Below is a small trained network, with its code and all its weights. Each question gives an input and a class and asks what happens when units are switched off, that is, made to give their printed mean instead of their output.

import numpy as np


def w(rows, s, z=0):
    codes = np.array(rows[::2]) - 128.0
    scale = np.full(codes.shape[1], s)
    scale[-1] = z or s
    return codes * scale


def f(y):
    return y / 2 * (1 + np.tanh(0.7978845608 * (y + 0.044715 * y**3)))


def log_softmax(a):
    a = a - a.max(-1, keepdims=True)
    return a - np.log(np.exp(a).sum(-1, keepdims=True))


def net(x, mask):
    res = np.array(x, float).reshape(1, 6) / 4 @ E
    y = f(res @ A[0][:, :-1].T + A[0][:, -1])
    res = res + np.where(mask, y, B[0][:, -1]) @ B[0][:, :-1]
    return log_softmax(res[-1] @ U[:, :-1].T + U[:, -1])


A, B = {}, {}
E = w([
[137,233,109,106,238,163],'x0',
[65,189,103,60,114,5],'x1',
[96,143,8,227,144,82],'x2',
[20,103,148,106,210,85],'x3',
[103,148,220,250,151,141],'x4',
[200,91,156,116,114,1],'x5',
],0.0087)
A[0] = w([
[167,177,142,190,146,94,120],'N0',
[136,166,87,119,144,228,147],'N1',
[117,147,187,101,98,97,203],'N2',
[181,133,107,102,214,144,129],'N3',
[133,148,67,155,158,78,56],'N4',
[142,217,84,61,85,136,115],'N5',
[99,131,162,62,185,163,132],'N6',
[108,110,168,116,88,141,253],'N7',
[168,92,86,60,109,117,90],'N8',
[123,75,137,190,112,178,208],'N9',
[175,103,144,174,124,169,219],'N10',
[99,125,163,60,188,157,165],'N11',
[182,171,95,117,199,116,209],'N12',
[171,109,168,199,151,138,91],'N13',
[168,102,96,34,62,119,171],'N14',
[194,198,144,97,148,202,197],'N15',
[166,83,72,4,80,121,135],'N16',
[93,117,167,80,144,94,99],'N17',
],0.014,0.006)
B[0] = w([
[173,154,151,42,154,132,183],'N0',
[218,151,66,241,136,174,236],'N1',
[151,116,85,114,91,223,187],'N2',
[102,91,201,135,151,150,195],'N3',
[95,161,142,139,209,70,177],'N4',
[35,112,145,100,98,138,206],'N5',
[105,119,218,144,228,176,206],'N6',
[112,112,100,138,95,169,187],'N7',
[97,70,163,93,95,37,190],'N8',
[144,55,2,98,77,112,217],'N9',
[139,70,58,76,35,150,214],'N10',
[67,93,168,139,205,121,213],'N11',
[65,134,153,21,175,149,216],'N12',
[150,102,66,51,47,120,191],'N13',
[109,107,46,65,97,135,231],'N14',
[131,90,79,148,79,197,248],'N15',
[72,81,171,30,66,117,248],'N16',
[171,109,106,151,190,144,175],'N17',
],0.0096,0.014)
U = w([
[128,39,87,108,48,124,195],'0',
[254,134,83,188,85,195,164],'1',
[110,158,127,183,209,63,155],'2',
[81,186,113,159,74,149,54],'3',
[99,95,168,126,160,204,139],'4',
[173,136,192,151,99,95,3],'5',
[205,137,194,197,141,157,31],'6',
[132,181,165,88,133,65,139],'7',
],0.012,0.0056)

Each question gives the input, the list of numbers given to net, and the class t.
The units are the neurons (one row each of A and B). Each row of codes is followed by its name. A weight is (code - 128) times the scale printed after its matrix; where a second scale follows, it is the last column's (A, B and U).
mask holds one flag per neuron, in row order. A switched-off neuron (its flag False) gives its mean, the last column of its row in B, instead of its output. The means were averaged over made-up inputs and are rounded, as every weight is.
A unit's drop is (log p(t) with every unit on - log p(t) with that unit switched off) / (log p(t) with every unit on - log p(t) with every unit switched off).
The circuit of an input: a set's keep is (log p(t) with only the set's units on - log p(t) with every unit switched off) / (log p(t) with every unit on - log p(t) with every unit switched off). Starting from the 12 units with the biggest drops (on a tie, the unit counted first), units are removed one at a time, each time the one whose removal leaves the highest keep (on an exact tie, the one counted first), for as long as the keep stays at least 0.8.
units of the circuit, in order: the units of the circuit, biggest drop first
k most important neurons: the k neurons with the biggest drops, biggest first
drop of u: that unit's drop, to one decimal
input [6,-3,7,-6,0,-7], class 1: units of the circuit, in order	(N1)
input [8,-7,-3,3,1,-7], class 1: 3 most important neurons	(N1 N15 N16)
input [-1,7,4,-6,7,-7], class 1: 2 most important neurons	(N16 N12)
input [-2,5,-1,0,6,-7], class 4: 3 most important neurons	(N1 N10 N13)
input [-1,-6,5,-7,3,-3], class 1: 2 most important neurons	(N1 N16)
input [5,0,7,4,8,-5], class 2: 2 most important neurons	(N4 N15)
input [5,8,7,-3,-1,-3], class 2: drop of N4	0.2
input [-1,-3,1,-1,-1,-1], class 1: drop of N8	0.2
input [4,-1,1,5,8,6], class 7: drop of N15	0.2
input [6,-6,7,-3,-2,2], class 1: 2 most important neurons	(N1 N16)
input [1,-3,1,-8,0,0], class 1: 3 most important neurons	(N16 N1 N8)
